Below is a small trained network, with its code and all its weights. Each question gives an input and a class and asks what happens when units are switched off, that is, made to give their printed mean instead of their output.

import numpy as np


def w(rows, s, z=0):
    codes = np.array(rows[::2]) - 128.0
    scale = np.full(codes.shape[1], s)
    scale[-1] = z or s
    return codes * scale


def f(y):
    return np.maximum(y, 0)


def log_softmax(a):
    a = a - a.max(-1, keepdims=True)
    return a - np.log(np.exp(a).sum(-1, keepdims=True))


def net(x, mask):
    res = np.array(x, float).reshape(1, 8) / 4 @ E
    y = f(res @ A[0][:, :-1].T + A[0][:, -1])
    res = res + np.where(mask, y, B[0][:, -1]) @ B[0][:, :-1]
    return log_softmax(res[-1] @ U[:, :-1].T + U[:, -1])


A, B = {}, {}
E = w([
[174,80,188,37,255,69,188,169],'x0',
[124,125,135,130,129,131,133,131],'x1',
[120,120,143,167,133,100,152,125],'x2',
[155,145,120,94,129,153,92,132],'x3',
[119,121,122,131,124,109,129,124],'x4',
[108,107,152,181,127,109,196,125],'x5',
[75,225,254,113,62,68,127,147],'x6',
[199,138,78,150,34,49,140,219],'x7',
],0.0085)
A[0] = w([
[155,48,30,139,142,159,168,100,25],'n0',
[100,183,221,79,64,107,155,139,12],'n1',
[161,99,159,35,223,82,165,242,76],'n2',
[185,159,8,133,64,63,150,231,100],'n3',
[162,135,93,192,64,146,57,100,3],'n4',
[185,145,107,132,84,103,157,229,58],'n5',
[112,174,103,88,162,168,33,70,233],'n6',
[199,2,83,146,118,146,116,118,26],'n7',
],0.0085,0.0049)
B[0] = w([
[158,94,200,134,112,15,37,122,196],'n0',
[215,68,137,65,141,119,8,155,191],'n1',
[13,140,68,239,48,186,86,128,245],'n2',
[111,135,133,179,214,146,185,16,230],'n3',
[96,129,117,139,66,175,111,208,185],'n4',
[207,125,158,80,193,141,135,61,182],'n5',
[106,190,95,74,148,123,209,128,222],'n6',
[116,170,174,54,111,72,2,138,188],'n7',
],0.0085,0.011)
U = w([
[131,83,184,66,189,141,195,31,171],'0',
[184,91,185,31,79,2,36,210,2],'1',
[94,111,72,177,27,138,120,197,16],'2',
[133,138,120,104,148,62,164,167,239],'3',
[128,116,123,89,126,56,186,150,236],'4',
],0.008,0.0067)

Each question gives the input, the list of numbers given to net, and the class t.
The units are the neurons (one row each of A and B). Each row of codes is followed by its name. A weight is (code - 128) times the scale printed after its matrix; where a second scale follows, it is the last column's (A, B and U).
mask holds one flag per neuron, in row order. A switched-off neuron (its flag False) gives its mean, the last column of its row in B, instead of its output. The means were averaged over made-up inputs and are rounded, as every weight is.
A unit's drop is (log p(t) with every unit on - log p(t) with that unit switched off) / (log p(t) with every unit on - log p(t) with every unit switched off).
The circuit of an input: a set's keep is (log p(t) with only the set's units on - log p(t) with every unit switched off) / (log p(t) with every unit on - log p(t) with every unit switched off). Starting from all 8 units, units are removed one at a time, each time the one whose removal leaves the highest keep (on an exact tie, the one counted first), for as long as the keep stays at least 0.8.
units of the circuit, in order: the units of the circuit, biggest drop first
unit that matters most: the unit with the biggest drop
k most important neurons: the k neurons with the biggest drops, biggest first
drop when u is switched off: that unit's drop, to one decimal
input [8,-8,8,0,-4,7,-1,8], class 0: 3 most important neurons : [n5; n3; n4]
input [-1,-1,-7,-8,4,7,-8,3], class 1: units of the circuit, in order : [n0]
input [3,8,-3,7,-1,-7,-6,-5], class 3: 4 most important neurons : [n6; n3; n1; n5]
input [7,-6,-4,0,-8,4,4,7], class 0: units of the circuit, in order : [n5; n3]
input [-6,7,-5,6,-5,6,6,6], class 3: 3 most important neurons : [n3; n2; n0]
input [-5,7,-8,4,1,-1,-3,-6], class 3: 2 most important neurons : [n3; n2]
input [-2,4,4,6,-1,1,-8,-5], class 1: units of the circuit, in order : [n0; n7]
input [-5,-8,-1,4,-3,4,-6,7], class 3: 2 most important neurons : [n3; n4]
input [-6,3,5,5,8,8,-2,-7], class 4: 4 most important neurons : [n3; n2; n5; n6]
input [-6,-5,-8,-7,-5,-4,7,1], class 1: 3 most important neurons : [n1; n2; n3]
input [-3,-4,8,0,1,2,4,5], class 0: 3 most important neurons : [n3; n5; n2]
input [-1,4,-6,-6,-5,3,3,5], class 0: units of the circuit, in order : [n3; n5; n2]
input [-7,-5,5,6,-7,6,-8,2], class 1: 3 most important neurons : [n0; n7; n2]
input [3,-5,5,6,-4,-2,-5,1], class 1: units of the circuit, in order : [n7]
input [-2,-3,1,2,0,0,-7,-3], class 1: 3 most important neurons : [n0; n7; n3]
input [-6,-5,1,-8,7,6,-8,-1], class 1: 3 most important neurons : [n0; n7; n2]
input [7,5,2,7,6,-6,-2,-1], class 2: drop when n2 is switched off : 0.7
input [6,6,-6,8,-8,5,1,0], class 2: drop when n2 is switched off : 0.6
input [-2,2,7,3,4,1,-1,8], class 0: drop when n0 is switched off : 0.0
input [-7,-7,7,0,2,1,-8,4], class 1: unit that matters most : n0
